Below is a small trained network, with its code and all its weights. Each question gives an input and a class and asks what happens when units are switched off, that is, made to give their printed mean instead of their output.

import numpy as np


def w(rows, s, z=0):
    codes = np.array(rows[::2]) - 128.0
    scale = np.full(codes.shape[1], s)
    scale[-1] = z or s
    return codes * scale


def norm(h):
    return h / np.sqrt((h * h).mean(-1, keepdims=True) + 1e-5)


def f(y):
    return y / 2 * (1 + np.tanh(0.7978845608 * (y + 0.044715 * y**3)))


def log_softmax(a):
    a = a - a.max(-1, keepdims=True)
    return a - np.log(np.exp(a).sum(-1, keepdims=True))


def net(x, mask):
    res = np.array(x, float).reshape(1, 8) / 4 @ E
    u = 0
    for l in range(3):
        y = f(norm(res) @ A[l][:, :-1].T + A[l][:, -1])
        res = res + np.where(mask[u : u + 6], y, B[l][:, -1]) @ B[l][:, :-1]
        u += 6
    return log_softmax(norm(res)[-1] @ U[:, :-1].T + U[:, -1])


A, B = {}, {}
E = w([
[156,67,122,79,54,95,146,147,111,188,23],'x0',
[180,102,88,87,167,31,57,201,155,87,125],'x1',
[137,140,149,32,74,166,108,181,189,87,128],'x2',
[189,50,88,205,185,173,65,103,73,140,158],'x3',
[119,144,98,74,102,130,215,145,132,3,188],'x4',
[186,80,97,125,98,82,176,86,155,119,148],'x5',
[182,119,131,123,130,143,148,171,68,155,133],'x6',
[198,132,183,32,136,93,84,99,73,161,194],'x7',
],0.0043)
A[0] = w([
[210,64,119,66,117,86,221,179,98,165,110,68],'0.n0',
[95,107,166,174,78,145,127,150,56,217,186,153],'0.n1',
[78,192,181,111,23,103,207,117,153,64,87,2],'0.n2',
[100,166,90,73,132,119,137,137,41,55,198,89],'0.n3',
[104,125,254,106,98,137,29,156,89,124,67,179],'0.n4',
[117,121,107,129,167,63,84,161,141,109,140,179],'0.n5',
],0.005,0.0016)
B[0] = w([
[60,175,133,200,71,97,75,95,139,120,191,251],'0.n0',
[135,131,108,147,142,173,99,119,101,167,47,219],'0.n1',
[55,40,102,119,183,197,182,171,149,254,142,255],'0.n2',
[147,178,193,137,166,115,133,129,185,68,147,209],'0.n3',
[188,142,171,126,93,206,132,189,166,99,133,253],'0.n4',
[52,155,155,138,87,122,218,157,72,143,126,208],'0.n5',
],0.0067,0.0023)
A[1] = w([
[106,120,206,140,98,171,169,80,81,197,124,219],'1.n0',
[145,86,158,66,154,166,192,97,93,82,190,4],'1.n1',
[70,88,27,233,159,158,176,110,130,1,108,76],'1.n2',
[149,101,117,158,205,165,90,114,25,186,131,99],'1.n3',
[119,159,172,62,140,150,197,235,54,125,140,164],'1.n4',
[195,131,127,220,202,155,127,56,12,213,119,130],'1.n5',
],0.0054,0.0012)
B[1] = w([
[116,165,90,66,98,143,196,170,183,130,147,196],'1.n0',
[116,198,146,113,248,135,188,222,181,175,64,148],'1.n1',
[254,159,174,188,105,87,193,134,124,146,184,208],'1.n2',
[98,126,129,82,121,120,178,118,201,191,119,201],'1.n3',
[120,149,89,137,133,158,145,68,185,140,77,177],'1.n4',
[65,228,69,56,194,138,125,147,242,178,66,253],'1.n5',
],0.0068,0.0055)
A[2] = w([
[123,215,195,50,255,172,160,80,127,22,231,179],'2.n0',
[202,211,160,137,97,63,169,141,89,137,164,165],'2.n1',
[35,114,131,124,203,138,69,192,168,196,19,126],'2.n2',
[225,105,119,222,180,137,127,8,153,145,161,91],'2.n3',
[96,111,182,233,245,185,179,162,138,94,91,25],'2.n4',
[123,232,133,154,85,70,87,136,202,32,133,245],'2.n5',
],0.0049,0.0013)
B[2] = w([
[198,184,131,172,158,95,90,169,93,180,2,228],'2.n0',
[117,154,102,172,140,107,71,157,90,116,116,180],'2.n1',
[129,191,100,128,210,161,126,119,180,140,98,253],'2.n2',
[142,178,143,126,162,125,105,209,121,89,52,153],'2.n3',
[131,77,64,115,72,73,91,133,116,67,148,170],'2.n4',
[148,96,153,184,173,71,151,90,111,167,87,200],'2.n5',
],0.0085,0.0053)
U = w([
[171,103,203,102,105,224,61,137,91,78,151,119],'0',
[67,92,192,74,223,202,128,9,25,4,207,7],'1',
[99,31,99,125,104,63,59,60,44,82,163,111],'2',
[206,169,156,198,149,63,118,180,97,137,87,146],'3',
[60,83,203,87,219,191,119,66,47,28,220,15],'4',
[78,180,102,75,184,197,157,142,200,201,78,144],'5',
[89,60,107,114,51,138,182,136,141,152,206,133],'6',
[61,88,165,69,222,192,113,39,39,8,211,13],'7',
],0.013,0.016)

Each question gives the input, the list of numbers given to net, and the class t.
The units are the neurons (one row each of A and B). Each row of codes is followed by its name. A weight is (code - 128) times the scale printed after its matrix; where a second scale follows, it is the last column's (A, B and U).
mask holds one flag per neuron, layer by layer. A switched-off neuron (its flag False) gives its mean, the last column of its row in B, instead of its output. The means were averaged over made-up inputs and are rounded, as every weight is.
A unit's drop is (log p(t) with every unit on - log p(t) with that unit switched off) / (log p(t) with every unit on - log p(t) with every unit switched off).
The circuit of an input: a set's keep is (log p(t) with only the set's units on - log p(t) with every unit switched off) / (log p(t) with every unit on - log p(t) with every unit switched off). Starting from the 12 units with the biggest drops (on a tie, the unit counted first), units are removed one at a time, each time the one whose removal leaves the highest keep (on an exact tie, the one counted first), for as long as the keep stays at least 0.8.
circuit, biggest first: the units of the circuit, biggest drop first
most important unit: the unit with the biggest drop
k most important neurons: the k neurons with the biggest drops, biggest first
k most important neurons of layer l: the k neurons of layer l with the biggest drops, biggest first
drop of u: that unit's drop, to one decimal
input [-2,-8,2,-4,0,3,-4,-8], class 6: most important neuron : (1.n5)
input [6,-1,7,-6,-8,0,7,6], class 6: circuit, biggest first : (1.n5 2.n0 2.n2)
input [8,4,5,4,7,-3,0,-3], class 3: circuit, biggest first : (0.n0 2.n5 1.n3)
input [-4,-1,-2,3,-4,5,-5,-3], class 3: 2 most important neurons of layer 0 : (0.n2 0.n1)
input [7,5,-8,-4,5,-3,-7,1], class 6: circuit, biggest first : (1.n5 2.n0 1.n1 2.n2)
input [2,8,3,-6,-8,7,-6,8], class 2: circuit, biggest first : (2.n0 1.n5 2.n2 1.n1)
input [7,-2,2,7,1,-1,-6,-3], class 3: circuit, biggest first : (0.n2 1.n2)
input [-7,-8,4,1,5,-7,-3,3], class 3: circuit, biggest first : (2.n0 1.n5)
input [-8,-1,2,2,-1,-3,0,3], class 3: 2 most important neurons of layer 0 : (0.n2 0.n3)
input [6,1,7,-5,4,3,5,1], class 6: 2 most important neurons of layer 0 : (0.n0 0.n1)
input [1,2,3,-1,4,-2,-1,5], class 3: 3 most important neurons : (1.n5 0.n3 2.n0)
input [2,3,6,-6,8,6,-4,-8], class 6: 2 most important neurons of layer 1 : (1.n5 1.n2)
input [-1,5,3,1,6,1,-6,-7], class 3: drop of 1.n2 : 0.2
input [-1,8,-8,-5,5,6,-6,-2], class 3: most important unit : 1.n2
input [8,6,7,0,0,4,6,7], class 2: drop of 0.n0 : 0.2
input [7,8,-3,-4,4,-2,1,3], class 2: drop of 0.n0 : 0.3
